Below are the code and all the weights of a small trained network. Each question names an input and a class and asks about switching units off, where a switched-off unit gives its printed mean instead of its output.

import numpy as np


def w(rows, s, z=0):
    codes = np.array(rows[::2]) - 128.0
    scale = np.full(codes.shape[1], s)
    scale[-1] = z or s
    return codes * scale


def norm(h):
    return h / np.sqrt((h * h).mean(-1, keepdims=True) + 1e-5)


def f(y):
    return y / 2 * (1 + np.tanh(0.7978845608 * (y + 0.044715 * y**3)))


def log_softmax(a):
    a = a - a.max(-1, keepdims=True)
    return a - np.log(np.exp(a).sum(-1, keepdims=True))


def net(x, mask):
    res = np.array(x, float).reshape(1, 8) / 4 @ E
    u = 0
    for l in range(3):
        y = f(norm(res) @ A[l][:, :-1].T + A[l][:, -1])
        res = res + np.where(mask[u : u + 3], y, B[l][:, -1]) @ B[l][:, :-1]
        u += 3
    return log_softmax(norm(res)[-1] @ U[:, :-1].T + U[:, -1])


A, B = {}, {}
E = w([
[129,127,127,126,128,129,132,127,127,129,130],'x0',
[129,124,127,131,129,123,130,128,129,125,130],'x1',
[169,43,189,113,156,148,100,191,91,176,143],'x2',
[135,126,127,129,126,138,125,120,128,129,129],'x3',
[253,143,133,62,147,109,194,158,158,106,79],'x4',
[128,130,125,123,129,133,125,127,129,132,127],'x5',
[140,149,100,138,174,154,121,157,90,65,188],'x6',
[126,128,128,130,130,127,125,130,129,126,124],'x7',
],0.0058)
A[0] = w([
[54,36,205,186,136,166,49,132,82,192,187,42],'0.n1',
[3,149,92,197,50,103,27,95,63,155,178,249],'0.n2',
[82,63,183,126,60,96,75,139,137,205,110,34],'0.n3',
],0.0043,0.0011)
B[0] = w([
[151,186,60,75,40,68,68,169,73,130,88,213],'0.n1',
[167,76,165,44,170,199,224,122,196,102,143,254],'0.n2',
[157,97,156,184,158,157,253,109,90,214,130,163],'0.n3',
],0.0053,0.0065)
A[1] = w([
[3,139,115,176,141,211,179,36,208,129,186,105],'1.n1',
[202,15,215,102,144,120,99,232,55,191,126,137],'1.n2',
[122,113,149,79,34,83,179,100,242,230,31,252],'1.n3',
],0.0047,0.0025)
B[1] = w([
[222,42,211,78,224,148,128,224,137,153,126,204],'1.n1',
[52,91,143,82,152,213,154,84,177,82,165,244],'1.n2',
[110,164,137,239,89,45,2,74,130,107,93,254],'1.n3',
],0.0051,0.0072)
A[2] = w([
[86,32,239,109,123,152,90,57,205,168,58,38],'2.n1',
[27,118,73,144,24,145,85,134,2,206,167,135],'2.n2',
[185,207,35,99,107,94,215,174,109,106,124,3],'2.n3',
],0.0052,0.0037)
B[2] = w([
[186,134,164,222,207,36,169,206,140,248,102,254],'2.n1',
[15,148,60,170,23,90,147,39,2,123,162,179],'2.n2',
[34,134,112,191,169,199,178,72,35,239,69,146],'2.n3',
],0.0066,0.0058)
U = w([
[237,44,251,233,240,32,130,238,248,242,72,249],'0',
[213,28,151,2,231,253,210,214,218,14,248,221],'1',
[191,243,92,232,14,16,18,16,221,15,20,107],'2',
[105,238,11,192,184,226,241,26,26,131,28,41],'3',
[15,23,118,240,8,25,189,34,18,252,152,28],'4',
[14,59,15,17,11,218,9,183,11,33,239,5],'5',
],0.0083,0.0025)

Each question gives the input, the list of numbers given to net, and the class t.
The units are the neurons (one row each of A and B). Each row of codes is followed by its name. A weight is (code - 128) times the scale printed after its matrix; where a second scale follows, it is the last column's (A, B and U).
mask holds one flag per neuron, layer by layer. A switched-off neuron (its flag False) gives its mean, the last column of its row in B, instead of its output. The means were averaged over made-up inputs and are rounded, as every weight is.
A unit's drop is (log p(t) with every unit on - log p(t) with that unit switched off) / (log p(t) with every unit on - log p(t) with every unit switched off).
The circuit of an input: a set's keep is (log p(t) with only the set's units on - log p(t) with every unit switched off) / (log p(t) with every unit on - log p(t) with every unit switched off). Starting from all 9 units, units are removed one at a time, each time the one whose removal leaves the highest keep (on an exact tie, the one counted first), for as long as the keep stays at least 0.8.
units of the circuit, in order: the units of the circuit, biggest drop first
most important unit: the unit with the biggest drop
top k neurons: the k neurons with the biggest drops, biggest first
top k neurons in layer l: the k neurons of layer l with the biggest drops, biggest first
input [7,-4,7,3,-4,-1,-2,7], class 4: units of the circuit, in order : (0.n1; 2.n2)
input [-8,3,0,3,-5,1,0,-1], class 0: most important unit : 0.n2
input [-1,5,8,-2,-3,1,-5,4], class 4: top 2 neurons : (2.n2; 0.n1)
input [8,-7,0,-8,3,7,2,-4], class 3: units of the circuit, in order : (1.n1; 2.n3)
input [2,8,1,-3,-7,3,5,-1], class 5: top 2 neurons : (0.n1; 2.n1)
input [-2,-6,0,0,-1,-4,5,0], class 1: top 3 neurons : (0.n1; 2.n1; 2.n2)
input [-8,-4,-3,6,0,5,1,5], class 1: top 3 neurons : (0.n1; 1.n3; 2.n1)
input [1,1,0,5,-8,-8,-2,0], class 0: top 3 neurons : (0.n2; 1.n1; 2.n1)
input [-1,0,1,-4,-1,-2,7,-7], class 5: top 3 neurons : (1.n1; 0.n2; 2.n1)
input [-3,-2,3,-2,0,3,-6,7], class 4: units of the circuit, in order : (0.n2; 1.n1)
input [5,1,-1,-2,1,-4,-3,-6], class 2: top 2 neurons : (0.n2; 1.n3)
input [-5,3,0,1,8,4,6,4], class 3: units of the circuit, in order : (2.n3; 1.n1)
input [-7,-5,0,1,-5,-6,-5,-8], class 0: top 2 neurons in layer 0 : (0.n2; 0.n3)
input [4,7,4,5,0,1,7,-7], class 5: top 4 neurons : (0.n2; 1.n1; 2.n1; 0.n3)
input [2,4,0,-8,-2,6,1,7], class 1: units of the circuit, in order : (0.n2)
input [0,8,2,-5,-3,7,7,1], class 5: top 2 neurons : (0.n1; 1.n1)
input [-2,0,3,-8,6,-6,1,3], class 1: top 2 neurons : (1.n3; 2.n1)
input [0,1,1,5,-1,1,2,-1], class 5: units of the circuit, in order : (0.n1; 2.n1)
input [0,-8,2,1,-2,6,-8,8], class 4: top 4 neurons : (1.n1; 0.n1; 2.n2; 0.n3)
input [2,-1,-7,2,-1,2,7,7], class 1: top 2 neurons : (0.n1; 1.n1)
input [8,-3,-3,6,2,2,7,-8], class 3: units of the circuit, in order : (2.n3)
input [-5,-3,7,7,-2,6,1,5], class 5: top 3 neurons : (0.n1; 1.n3; 2.n1)
input [2,-7,6,-7,-2,-8,-4,-8], class 4: top 2 neurons : (2.n2; 0.n1)
input [1,8,1,3,-1,-7,-8,-3], class 4: top 2 neurons in layer 0 : (0.n2; 0.n3)
input [-1,-7,0,-2,2,-4,5,-3], class 3: top 2 neurons in layer 2 : (2.n3; 2.n1)
input [1,-8,0,-6,5,-5,3,0], class 3: units of the circuit, in order : (2.n3; 1.n1)
input [-2,3,0,0,4,-3,-6,-5], class 2: most important unit : 1.n3
input [-3,2,3,-3,0,0,-7,-4], class 4: top 2 neurons in layer 1 : (1.n1; 1.n3)
